Below is a small trained network, with its code and all its weights. Each question gives an input and a class and asks what happens when units are switched off, that is, made to give their printed mean instead of their output.

import numpy as np


def w(rows, s, z=0):
    codes = np.array(rows[::2]) - 128.0
    scale = np.full(codes.shape[1], s)
    scale[-1] = z or s
    return codes * scale


def norm(h):
    return h / np.sqrt((h * h).mean(-1, keepdims=True) + 1e-5)


def f(y):
    return y / 2 * (1 + np.tanh(0.7978845608 * (y + 0.044715 * y**3)))


def log_softmax(a):
    a = a - a.max(-1, keepdims=True)
    return a - np.log(np.exp(a).sum(-1, keepdims=True))


def net(x, mask):
    res = np.array(x, float).reshape(1, 2) / 4 @ E
    u = 0
    for l in range(4):
        y = f(norm(res) @ A[l][:, :-1].T + A[l][:, -1])
        res = res + np.where(mask[u : u + 4], y, B[l][:, -1]) @ B[l][:, :-1]
        u += 4
    return log_softmax(norm(res)[-1] @ U[:, :-1].T + U[:, -1])


A, B = {}, {}
E = w([
[187,110,222,79,254],'x0',
[178,58,253,6,40],'x1',
],0.0054)
A[0] = w([
[111,79,254,190,166,4],'0.n0',
[207,81,194,128,95,227],'0.n1',
[121,118,79,214,216,199],'0.n2',
[62,73,41,72,57,5],'0.n3',
],0.0049,0.0021)
B[0] = w([
[122,254,117,122,80,135],'0.n0',
[31,76,1,86,194,241],'0.n1',
[70,104,83,61,165,251],'0.n2',
[129,249,176,29,135,167],'0.n3',
],0.0067,0.0028)
A[1] = w([
[248,163,204,157,218,2],'1.n0',
[102,219,10,72,179,88],'1.n1',
[132,135,55,2,147,147],'1.n2',
[193,112,212,122,245,167],'1.n3',
],0.006,0.0018)
B[1] = w([
[109,175,128,140,21,137],'1.n0',
[197,94,198,84,108,249],'1.n1',
[203,139,136,180,173,252],'1.n2',
[65,197,81,174,2,208],'1.n3',
],0.0078,0.0043)
A[2] = w([
[17,227,175,114,88,56],'2.n0',
[2,58,125,24,148,212],'2.n1',
[97,221,117,141,8,50],'2.n2',
[213,131,203,127,139,4],'2.n3',
],0.008,0.002)
B[2] = w([
[135,249,144,119,95,188],'2.n0',
[85,85,1,170,159,190],'2.n1',
[168,229,117,77,114,255],'2.n2',
[200,116,149,163,63,151],'2.n3',
],0.0098,0.0058)
A[3] = w([
[254,31,190,158,110,81],'3.n0',
[104,74,13,181,83,67],'3.n1',
[58,181,124,98,208,251],'3.n2',
[86,139,192,120,102,39],'3.n3',
],0.0085,0.002)
B[3] = w([
[192,121,187,168,71,204],'3.n0',
[143,165,137,48,254,253],'3.n1',
[153,92,117,66,98,212],'3.n2',
[170,217,76,43,111,108],'3.n3',
],0.0081,0.0047)
U = w([
[165,81,56,49,207,253],'0',
[207,208,110,57,80,237],'1',
[255,56,205,193,53,235],'2',
[72,44,169,178,89,3],'3',
[13,65,216,212,104,3],'4',
[105,72,124,243,67,3],'5',
[38,94,207,207,94,3],'6',
[34,42,165,226,83,3],'7',
],0.0096,0.0049)

Each question gives the input, the list of numbers given to net, and the class t.
The units are the neurons (one row each of A and B). Each row of codes is followed by its name. A weight is (code - 128) times the scale printed after its matrix; where a second scale follows, it is the last column's (A, B and U).
mask holds one flag per neuron, layer by layer. A switched-off neuron (its flag False) gives its mean, the last column of its row in B, instead of its output. The means were averaged over made-up inputs and are rounded, as every weight is.
A unit's drop is (log p(t) with every unit on - log p(t) with that unit switched off) / (log p(t) with every unit on - log p(t) with every unit switched off).
The circuit of an input: a set's keep is (log p(t) with only the set's units on - log p(t) with every unit switched off) / (log p(t) with every unit on - log p(t) with every unit switched off). Starting from the 12 units with the biggest drops (on a tie, the unit counted first), units are removed one at a time, each time the one whose removal leaves the highest keep (on an exact tie, the one counted first), for as long as the keep stays at least 0.8.
circuit, biggest first: the units of the circuit, biggest drop first
most important unit: the unit with the biggest drop
k most important neurons: the k neurons with the biggest drops, biggest first
top k neurons in layer l: the k neurons of layer l with the biggest drops, biggest first
drop of u: that unit's drop, to one decimal
input [3,7], class 0: circuit, biggest first : (0.n1; 2.n1)
input [-1,8], class 0: circuit, biggest first : (0.n1; 2.n1)
input [2,4], class 0: 3 most important neurons : (0.n3; 1.n1; 0.n1)
input [-2,6], class 0: 2 most important neurons : (1.n1; 2.n1)
input [-4,8], class 0: top neuron in layer 1 : (1.n1)
input [4,7], class 0: 2 most important neurons : (2.n1; 0.n1)
input [-3,-4], class 0: 3 most important neurons : (1.n2; 1.n3; 2.n2)
input [1,3], class 2: 2 most important neurons : (1.n2; 0.n0)
input [5,5], class 0: 2 most important neurons : (1.n1; 0.n1)
input [1,-2], class 2: 3 most important neurons : (0.n1; 1.n1; 0.n2)
input [-2,8], class 0: 3 most important neurons : (2.n1; 0.n1; 1.n1)
input [-3,4], class 0: 2 most important neurons : (1.n1; 1.n3)
input [3,3], class 2: top 3 neurons in layer 0 : (0.n0; 0.n1; 0.n2)
input [8,-4], class 1: most important unit : 1.n3
input [-1,0], class 2: 2 most important neurons : (0.n3; 1.n3)
input [-2,7], class 0: 3 most important neurons : (2.n1; 1.n1; 0.n1)
input [-2,0], class 2: 2 most important neurons : (0.n3; 1.n3)
input [1,2], class 2: top 2 neurons in layer 0 : (0.n1; 0.n0)
input [-2,2], class 2: drop of 2.n3 : 0.0
input [-1,2], class 2: top neuron in layer 1 : (1.n2)
input [0,-3], class 2: drop of 0.n1 : 1.2
input [4,8], class 0: drop of 0.n1 : 2.7
input [-2,1], class 2: drop of 0.n3 : 1.3
